Below are the code and all the weights of a small trained network. Each question names an input and a target symbol and asks about switching units off, where a switched-off unit gives its printed mean instead of its output.

import numpy as np


def w(rows, s, z=0):
    codes = np.array(rows[::2]) - 128.0
    scale = np.full(codes.shape[1], s)
    scale[-1] = z or s
    return codes * scale


def f(y):
    return np.maximum(y, 0)


def softmax(a):
    e = np.exp(a - a.max(-1, keepdims=True))
    return e / e.sum(-1, keepdims=True)


def log_softmax(a):
    a = a - a.max(-1, keepdims=True)
    return a - np.log(np.exp(a).sum(-1, keepdims=True))


def net(x, mask):
    ids = ['αβγδζηθλμξπσφψω'.index(c) for c in x.split()]
    T = len(ids)
    res = E[ids] + P[:T]
    u = 0
    for l in range(2):
        q, k, v = (res @ M[l].T for M in (Q, K, V))
        z = softmax(np.where(np.tri(T) > 0, q @ k.T / 4**0.5, -1e9)) @ v
        res = res + np.where(mask[u], z, O[l][:, -1]) @ O[l][:, :-1]
        u += 1
        y = f(res @ A[l][:, :-1].T + A[l][:, -1])
        res = res + np.where(mask[u : u + 4], y, B[l][:, -1]) @ B[l][:, :-1]
        u += 4
    return log_softmax(res[-1] @ U[:, :-1].T + U[:, -1])


Q, K, V, O, A, B = {}, {}, {}, {}, {}, {}
E = w([
[156,197,142,153,116,104,151,175],'α',
[109,131,74,106,141,125,195,103],'β',
[119,144,187,160,148,99,224,137],'γ',
[94,129,132,31,158,141,111,108],'δ',
[117,157,107,98,77,53,81,239],'ζ',
[118,105,63,67,104,160,112,130],'η',
[153,249,173,90,176,179,119,146],'θ',
[64,118,178,151,164,120,217,141],'λ',
[91,81,93,119,122,123,146,189],'μ',
[142,146,106,95,181,116,108,156],'ξ',
[130,94,124,196,148,91,167,107],'π',
[128,113,108,30,162,116,61,187],'σ',
[14,212,192,52,191,188,92,146],'φ',
[126,180,90,159,113,114,118,190],'ψ',
[190,181,64,80,69,122,155,62],'ω',
],0.019)
P = w([
[196,150,163,115,87,85,197,87],'0',
[57,114,71,66,113,42,134,108],'1',
[59,158,132,109,124,130,71,148],'2',
[89,167,177,110,174,120,130,155],'3',
[174,159,182,116,208,96,145,150],'4',
[152,120,133,76,245,63,113,140],'5',
],0.012)
Q[0] = w([
[92,70,226,89,92,127,155,144],'0.h0',
[75,124,103,130,212,9,31,69],'0.h0',
[35,122,197,112,248,57,105,211],'0.h0',
[46,80,167,189,81,152,1,80],'0.h0',
],0.0062)
K[0] = w([
[137,205,75,132,109,113,122,161],'0.h0',
[239,161,153,135,185,68,104,117],'0.h0',
[130,77,151,148,133,193,131,116],'0.h0',
[21,167,47,144,159,1,99,101],'0.h0',
],0.0053)
V[0] = w([
[155,108,110,8,159,250,159,29],'0.h0',
[116,181,138,170,71,82,201,31],'0.h0',
[203,78,152,217,233,10,93,70],'0.h0',
[2,113,241,69,196,102,231,102],'0.h0',
],0.007)
O[0] = w([
[99,130,163,172,74,97,99,70,85],'0.h0',
[178,98,129,154,229,192,62,110,181],'0.h0',
[146,194,175,92,110,149,122,98,124],'0.h0',
[253,63,70,124,35,105,103,73,254],'0.h0',
],0.014,0.0097)
A[0] = w([
[93,191,53,130,126,171,90,79,1],'0.n0',
[144,46,208,110,163,180,112,151,14],'0.n1',
[132,144,3,252,123,230,175,175,170],'0.n2',
[93,124,105,96,79,182,134,81,200],'0.n3',
],0.0065,0.0024)
B[0] = w([
[232,136,131,132,72,168,148,211,154],'0.n0',
[254,121,8,159,157,98,128,206,221],'0.n1',
[172,122,192,61,179,119,112,36,254],'0.n2',
[171,98,165,148,230,59,150,209,203],'0.n3',
],0.0079,0.0024)
Q[1] = w([
[143,102,218,111,117,142,114,178],'1.h0',
[106,87,71,166,159,181,173,153],'1.h0',
[124,147,127,190,59,254,141,141],'1.h0',
[90,147,77,208,70,183,54,153],'1.h0',
],0.0049)
K[1] = w([
[55,2,104,170,135,176,147,153],'1.h0',
[91,139,139,76,69,131,122,100],'1.h0',
[93,114,62,183,131,150,110,126],'1.h0',
[121,76,40,69,136,195,172,91],'1.h0',
],0.0059)
V[1] = w([
[177,254,149,122,115,129,64,81],'1.h0',
[144,112,102,234,79,144,99,235],'1.h0',
[132,97,87,159,211,178,120,55],'1.h0',
[48,135,157,208,48,150,69,134],'1.h0',
],0.0092)
O[1] = w([
[161,22,255,189,158,135,161,160,151],'1.h0',
[151,62,44,76,198,231,90,103,121],'1.h0',
[237,170,105,127,172,57,164,105,153],'1.h0',
[116,131,120,77,142,65,61,131,3],'1.h0',
],0.011,0.026)
A[1] = w([
[229,135,67,167,85,2,149,73,213],'1.n0',
[33,209,133,120,62,194,192,137,43],'1.n1',
[183,19,168,105,79,78,21,25,123],'1.n2',
[31,183,138,188,47,81,133,63,3],'1.n3',
],0.0054,0.0039)
B[1] = w([
[23,189,157,86,150,145,57,87,253],'1.n0',
[172,106,221,100,127,158,100,112,146],'1.n1',
[155,153,43,254,139,137,146,155,170],'1.n2',
[202,171,133,65,135,130,138,8,135],'1.n3',
],0.0081,0.023)
U = w([
[149,37,169,79,173,118,140,142,115],'α',
[92,176,129,82,170,108,52,77,162],'β',
[187,106,122,99,98,186,28,73,113],'γ',
[113,195,151,163,70,90,73,88,116],'δ',
[129,9,141,82,209,255,36,93,121],'ζ',
[106,183,98,53,118,101,151,78,201],'η',
[79,27,194,185,76,100,105,121,115],'θ',
[176,150,46,110,76,137,83,74,2],'λ',
[110,180,92,75,51,217,179,102,75],'μ',
[109,180,152,101,82,57,195,132,182],'ξ',
[162,133,181,34,217,83,52,116,84],'π',
[125,90,182,95,17,151,81,67,130],'σ',
[134,138,92,195,40,78,90,115,109],'φ',
[133,109,109,74,182,83,215,146,147],'ψ',
[37,40,181,214,218,150,12,126,71],'ω',
],0.0063,0.0058)

Each question gives the input, a string of symbols that net reads in full, and the target symbol t.
The units are the heads (4 rows each of Q, K, V and O) and the neurons (one row each of A and B). Each row of codes is followed by its name. A weight is (code - 128) times the scale printed after its matrix; where a second scale follows, it is the last column's (O, A, B and U).
mask holds one flag per unit, layer by layer, with each layer's heads first. A switched-off unit (its flag False) gives its mean, the last column of its rows in O or B, instead of its output. The means were averaged over made-up inputs and are rounded, as every weight is.
A unit's drop is (log p(t) with every unit on - log p(t) with that unit switched off) / (log p(t) with every unit on - log p(t) with every unit switched off).
The circuit of an input: a set's keep is (log p(t) with only the set's units on - log p(t) with every unit switched off) / (log p(t) with every unit on - log p(t) with every unit switched off). Starting from all 10 units, units are removed one at a time, each time the one whose removal leaves the highest keep (on an exact tie, the one counted first), for as long as the keep stays at least 0.8.
circuit, biggest first: the units of the circuit, biggest drop first
most important unit: the unit with the biggest drop
top k neurons: the k neurons with the biggest drops, biggest first
k most important neurons of layer l: the k neurons of layer l with the biggest drops, biggest first
input ψ α π λ, target ξ: circuit, biggest first	[1.h0 0.n2 0.h0]
input γ γ ξ ζ γ, target ζ: circuit, biggest first	[1.h0 0.h0 0.n1]
input ζ γ β α, target μ: circuit, biggest first	[1.h0 0.h0]
input γ γ θ ζ ζ γ, target ζ: circuit, biggest first	[1.h0]
input δ δ α, target φ: circuit, biggest first	[0.h0 1.n2 1.h0]
input σ σ α δ ω, target σ: circuit, biggest first	[1.h0 0.h0 1.n1]
input σ σ ζ, target σ: circuit, biggest first	[1.h0 0.h0 1.n1 1.n3]
input ζ δ η σ ζ, target μ: circuit, biggest first	[1.h0 0.h0]
input π ω ψ, target α: circuit, biggest first	[0.h0 1.h0 1.n0 0.n0]
input α ζ α β, target ψ: circuit, biggest first	[0.h0 1.n0]
input γ ω μ ω α α, target ζ: 2 most important neurons of layer 0	[0.n1 0.n0]
input ζ ζ ζ, target ζ: top 2 neurons	[1.n1 1.n2]
input γ δ ζ π, target ζ: top 3 neurons	[0.n1 0.n2 1.n0]
input ψ ω σ μ, target ξ: top 2 neurons	[0.n2 1.n0]
input ω γ ζ ζ, target ζ: 3 most important neurons of layer 0	[0.n1 0.n2 0.n0]
input ξ ζ ξ, target θ: most important neuron of layer 1	[1.n0]
input γ ψ ψ, target ζ: top 3 neurons	[0.n1 0.n0 1.n2]
input σ δ ξ μ, target σ: 3 most important neurons of layer 1	[1.n1 1.n3 1.n2]
input ψ σ γ α, target ξ: 2 most important neurons of layer 0	[0.n2 0.n1]
input β β δ, target δ: most important unit	1.h0
